Here is a tiny trained network, its code and every weight. The questions are about switching its units off for an input and a target symbol, where a switched-off unit gives its printed mean instead of its output.

import numpy as np


def w(rows, s, z=0):
    codes = np.array(rows[::2]) - 128.0
    scale = np.full(codes.shape[1], s)
    scale[-1] = z or s
    return codes * scale


def f(y):
    return np.maximum(y, 0)


def softmax(a):
    e = np.exp(a - a.max(-1, keepdims=True))
    return e / e.sum(-1, keepdims=True)


def log_softmax(a):
    a = a - a.max(-1, keepdims=True)
    return a - np.log(np.exp(a).sum(-1, keepdims=True))


def net(x, mask):
    ids = ['ΘΦΨαβδεζημξπστω'.index(c) for c in x.split()]
    T = len(ids)
    res = E[ids] + P[:T]
    u = 0
    for l in range(2):
        r = res
        for j in range(2):
            rows = slice(2 * j, 2 * j + 2)
            q, k, v = (r @ M[l][rows].T for M in (Q, K, V))
            z = softmax(np.where(np.tri(T) > 0, q @ k.T / 2**0.5, -1e9)) @ v
            o = O[l][rows]
            res = res + np.where(mask[u + j], z, o[:, -1]) @ o[:, :-1]
        u += 2
        y = f(res @ A[l][:, :-1].T + A[l][:, -1])
        res = res + np.where(mask[u : u + 8], y, B[l][:, -1]) @ B[l][:, :-1]
        u += 8
    return log_softmax(res[-1] @ U[:, :-1].T + U[:, -1])


Q, K, V, O, A, B = {}, {}, {}, {}, {}, {}
E = w([
[208,169,150],'Θ',
[65,148,116],'Φ',
[53,133,79],'Ψ',
[78,198,152],'α',
[201,78,151],'β',
[254,133,46],'δ',
[134,189,158],'ε',
[180,183,145],'ζ',
[96,186,138],'η',
[89,56,135],'μ',
[158,144,182],'ξ',
[128,90,142],'π',
[126,115,160],'σ',
[167,122,154],'τ',
[220,122,157],'ω',
],0.018)
P = w([
[142,193,72],'0',
[32,204,254],'1',
[84,116,202],'2',
[105,114,186],'3',
[124,132,167],'4',
[140,144,161],'5',
],0.0067)
Q[0] = w([
[214,2,180],'L0H1',
[30,189,49],'L0H1',
[81,123,207],'L0H2',
[138,28,147],'L0H2',
],0.0093)
K[0] = w([
[128,64,55],'L0H1',
[39,64,254],'L0H1',
[107,140,91],'L0H2',
[156,231,204],'L0H2',
],0.0099)
V[0] = w([
[117,122,201],'L0H1',
[162,33,2],'L0H1',
[32,209,224],'L0H2',
[100,212,93],'L0H2',
],0.0084)
O[0] = w([
[166,83,254,133],'L0H1',
[116,181,120,3],'L0H1',
[128,163,224,245],'L0H2',
[120,186,45,182],'L0H2',
],0.0099,0.0038)
A[0] = w([
[167,158,135,155],'L0N1',
[114,214,194,115],'L0N2',
[121,1,95,245],'L0N3',
[178,80,237,87],'L0N4',
[113,34,199,115],'L0N5',
[204,87,198,86],'L0N6',
[121,224,73,112],'L0N7',
[46,101,250,161],'L0N8',
],0.0096,0.011)
B[0] = w([
[114,167,135,182],'L0N1',
[108,72,188,198],'L0N2',
[143,187,254,183],'L0N3',
[103,145,134,217],'L0N4',
[97,142,76,183],'L0N5',
[81,122,201,187],'L0N6',
[35,128,184,164],'L0N7',
[212,145,177,253],'L0N8',
],0.0095,0.012)
Q[1] = w([
[209,120,170],'L1H1',
[254,245,185],'L1H1',
[74,231,106],'L1H2',
[195,243,254],'L1H2',
],0.0099)
K[1] = w([
[184,217,164],'L1H1',
[208,188,83],'L1H1',
[208,183,86],'L1H2',
[153,254,40],'L1H2',
],0.009)
V[1] = w([
[144,78,127],'L1H1',
[80,220,115],'L1H1',
[137,212,39],'L1H2',
[8,122,120],'L1H2',
],0.015)
O[1] = w([
[52,133,14,6],'L1H1',
[180,115,178,252],'L1H1',
[235,90,62,153],'L1H2',
[132,240,4,253],'L1H2',
],0.011,0.0065)
A[1] = w([
[210,134,135,3],'L1N1',
[181,10,167,113],'L1N2',
[112,140,168,78],'L1N3',
[151,98,51,200],'L1N4',
[198,111,161,244],'L1N5',
[131,165,81,242],'L1N6',
[33,125,154,39],'L1N7',
[100,187,142,8],'L1N8',
],0.012,0.0052)
B[1] = w([
[127,157,92,208],'L1N1',
[161,109,53,241],'L1N2',
[96,141,84,208],'L1N3',
[52,92,171,168],'L1N4',
[93,146,174,251],'L1N5',
[158,55,155,189],'L1N6',
[140,73,8,193],'L1N7',
[113,146,80,184],'L1N8',
],0.012,0.026)
U = w([
[216,121,142,184],'Θ',
[166,171,96,147],'Φ',
[165,121,64,29],'Ψ',
[88,186,95,5],'α',
[145,80,112,104],'β',
[153,135,138,97],'δ',
[61,207,205,75],'ε',
[156,190,235,88],'ζ',
[123,207,135,102],'η',
[71,151,158,196],'μ',
[84,115,94,50],'ξ',
[73,132,239,254],'π',
[103,102,166,233],'σ',
[136,101,245,221],'τ',
[200,26,177,46],'ω',
],0.012,0.0072)

Each question gives the input, a string of symbols that net reads in full, and the target symbol t.
The units are the heads (2 rows each of Q, K, V and O) and the neurons (one row each of A and B). Each row of codes is followed by its name. A weight is (code - 128) times the scale printed after its matrix; where a second scale follows, it is the last column's (O, A, B and U).
mask holds one flag per unit, layer by layer, with each layer's heads first. A switched-off unit (its flag False) gives its mean, the last column of its rows in O or B, instead of its output. The means were averaged over made-up inputs and are rounded, as every weight is.
A unit's drop is (log p(t) with every unit on - log p(t) with that unit switched off) / (log p(t) with every unit on - log p(t) with every unit switched off).
The circuit of an input: a set's keep is (log p(t) with only the set's units on - log p(t) with every unit switched off) / (log p(t) with every unit on - log p(t) with every unit switched off). Starting from the 12 units with the biggest drops (on a tie, the unit counted first), units are removed one at a time, each time the one whose removal leaves the highest keep (on an exact tie, the one counted first), for as long as the keep stays at least 0.8.
circuit, biggest first: the units of the circuit, biggest drop first
most important unit: the unit with the biggest drop
top k neurons: the k neurons with the biggest drops, biggest first
k most important neurons of layer l: the k neurons of layer l with the biggest drops, biggest first
heads that matter: for each layer, one digit per head in row order, 1 if its drop is at least 0.15 and else 0, layers parted by /
input Θ Θ ω, target Θ: top 4 neurons => (L1N2, L0N2, L0N6, L0N8)
input Φ ζ τ ζ τ ω, target Φ: top 3 neurons => (L0N8, L0N7, L1N5)
input α ξ β σ, target α: top 3 neurons => (L0N2, L0N7, L1N7)
input η Φ Φ ζ, target η: top 2 neurons => (L0N7, L0N8)
input ω Θ μ ζ, target ω: circuit, biggest first => (L1H2, L1N2, L0N2)
input ω Θ Φ, target ω: circuit, biggest first => (L1H2, L1N2, L0N2)
input η η ω τ ξ τ, target η: top 4 neurons => (L0N7, L1N2, L0N8, L1N7)
input Φ σ ω π, target Φ: heads that matter => 11 / 01
input ε ξ ζ ω, target ε: most important unit => L1N2
input ξ ζ ξ Θ, target ξ: top 2 neurons => (L1N7, L1N3)
input ε Θ ε Φ Ψ μ, target ε: 2 most important neurons of layer 0 => (L0N8, L0N6)
input π δ ξ, target Θ: top 4 neurons => (L0N2, L0N6, L1N2, L0N8)
input π ζ η ω, target π: top 2 neurons => (L0N8, L0N2)
input ε η Φ ξ, target ε: circuit, biggest first => (L0N8, L1N2, L0N7, L1H2)
input π η ω σ ζ α, target π: most important unit => L0N8
input β ω ζ Ψ ω, target β: 4 most important neurons of layer 0 => (L0N2, L0N3, L0N7, L0N6)
input ξ ε ω η, target ξ: 3 most important neurons of layer 1 => (L1N7, L1N3, L1N6)
input ε π ξ ξ, target ε: circuit, biggest first => (L0N8, L1N2, L1H2, L1N6)
input β ζ ω π Θ α, target β: circuit, biggest first => (L1H2, L1N7, L1N2, L0H1)
input τ Θ ω Θ ω, target τ: most important unit => L0N8
input π Ψ ε, target π: heads that matter => 10 / 01
